Below is a small trained network, with its code and all its weights. Each question gives an input and a class and asks what happens when units are switched off, that is, made to give their printed mean instead of their output.

import numpy as np


def w(rows, s, z=0):
    codes = np.array(rows[::2]) - 128.0
    scale = np.full(codes.shape[1], s)
    scale[-1] = z or s
    return codes * scale


def norm(h):
    return h / np.sqrt((h * h).mean(-1, keepdims=True) + 1e-5)


def f(y):
    return y / 2 * (1 + np.tanh(0.7978845608 * (y + 0.044715 * y**3)))


def log_softmax(a):
    a = a - a.max(-1, keepdims=True)
    return a - np.log(np.exp(a).sum(-1, keepdims=True))


def net(x, mask):
    res = np.array(x, float).reshape(1, 2) / 4 @ E
    u = 0
    for l in range(2):
        y = f(norm(res) @ A[l][:, :-1].T + A[l][:, -1])
        res = res + np.where(mask[u : u + 7], y, B[l][:, -1]) @ B[l][:, :-1]
        u += 7
    return log_softmax(norm(res)[-1] @ U[:, :-1].T + U[:, -1])


A, B = {}, {}
E = w([
[137,22,129,38,195,158,123,174,169,64],'x0',
[253,24,65,94,169,91,179,147,173,73],'x1',
],0.0046)
A[0] = w([
[210,97,106,119,129,120,222,141,251,108,23],'0.n0',
[49,86,105,91,220,215,66,202,157,97,15],'0.n1',
[191,92,102,77,160,53,176,128,167,113,105],'0.n2',
[105,137,115,123,142,118,138,123,174,188,72],'0.n3',
[56,72,200,4,178,200,86,176,171,116,23],'0.n4',
[84,97,120,102,160,189,8,196,166,93,59],'0.n5',
[222,34,42,103,180,88,179,146,231,70,3],'0.n6',
],0.004,0.0016)
B[0] = w([
[131,53,63,164,127,69,194,113,133,170,191],'0.n0',
[109,143,153,76,139,127,74,22,155,51,177],'0.n1',
[169,80,93,193,119,100,200,185,83,145,189],'0.n2',
[101,72,135,129,67,91,107,107,136,137,123],'0.n3',
[4,125,199,68,107,137,138,94,20,13,196],'0.n4',
[90,151,94,69,129,43,106,95,99,76,161],'0.n5',
[165,119,157,203,101,204,170,200,242,213,254],'0.n6',
],0.0044,0.0065)
A[1] = w([
[31,212,124,213,72,105,151,86,145,237,113],'1.n0',
[198,77,58,49,205,87,139,168,139,115,2],'1.n1',
[33,245,207,171,83,120,3,56,77,151,65],'1.n2',
[169,109,83,110,95,132,176,108,199,138,77],'1.n3',
[216,15,184,175,156,165,124,174,240,131,41],'1.n4',
[101,100,93,45,132,74,77,139,150,109,63],'1.n5',
[209,133,9,188,89,30,194,92,77,126,80],'1.n6',
],0.0034,0.0019)
B[1] = w([
[70,128,93,101,136,134,3,130,167,173,218],'1.n0',
[97,156,188,144,90,180,158,139,144,202,137],'1.n1',
[181,103,97,162,111,165,185,237,253,169,254],'1.n2',
[125,64,40,137,56,98,93,138,155,67,143],'1.n3',
[160,160,90,162,65,116,248,159,103,156,188],'1.n4',
[66,109,141,136,126,71,106,149,158,95,119],'1.n5',
[105,104,160,96,137,123,92,81,62,77,164],'1.n6',
],0.0048,0.0064)
U = w([
[182,195,187,111,186,172,167,98,52,173,68],'0',
[166,153,144,109,195,118,128,106,124,140,2],'1',
[162,152,130,100,175,114,121,149,96,135,22],'2',
[40,113,177,29,144,150,127,127,126,35,202],'3',
[157,127,85,141,108,70,46,31,26,130,125],'4',
[99,179,108,147,107,169,60,185,220,235,175],'5',
[194,45,74,171,97,116,252,171,151,151,184],'6',
],0.011,0.0049)

Each question gives the input, the list of numbers given to net, and the class t.
The units are the neurons (one row each of A and B). Each row of codes is followed by its name. A weight is (code - 128) times the scale printed after its matrix; where a second scale follows, it is the last column's (A, B and U).
mask holds one flag per neuron, layer by layer. A switched-off neuron (its flag False) gives its mean, the last column of its row in B, instead of its output. The means were averaged over made-up inputs and are rounded, as every weight is.
A unit's drop is (log p(t) with every unit on - log p(t) with that unit switched off) / (log p(t) with every unit on - log p(t) with every unit switched off).
The circuit of an input: a set's keep is (log p(t) with only the set's units on - log p(t) with every unit switched off) / (log p(t) with every unit on - log p(t) with every unit switched off). Starting from the 12 units with the biggest drops (on a tie, the unit counted first), units are removed one at a time, each time the one whose removal leaves the highest keep (on an exact tie, the one counted first), for as long as the keep stays at least 0.8.
units of the circuit, in order: the units of the circuit, biggest drop first
unit that matters most: the unit with the biggest drop
top k neurons: the k neurons with the biggest drops, biggest first
top k neurons in layer l: the k neurons of layer l with the biggest drops, biggest first
drop when u is switched off: that unit's drop, to one decimal
input [-7,3], class 4: unit that matters most -> 0.n6
input [-7,2], class 5: top 2 neurons in layer 0 -> (0.n2 0.n0)
input [-8,3], class 4: units of the circuit, in order -> (0.n6 1.n6)
input [-4,3], class 4: units of the circuit, in order -> (1.n2 1.n6)
input [-5,2], class 4: units of the circuit, in order -> (0.n6 1.n6)
input [-8,6], class 4: units of the circuit, in order -> (1.n2 1.n6)
input [-6,2], class 5: top 3 neurons -> (0.n2 0.n0 1.n0)
input [-2,1], class 4: top 2 neurons -> (0.n4 0.n6)
input [-4,1], class 5: top 2 neurons -> (0.n2 0.n0)
input [5,0], class 3: drop when 0.n4 is switched off -> 0.5
input [-5,3], class 4: drop when 0.n6 is switched off -> 0.2
input [-4,2], class 4: drop when 0.n6 is switched off -> 0.4
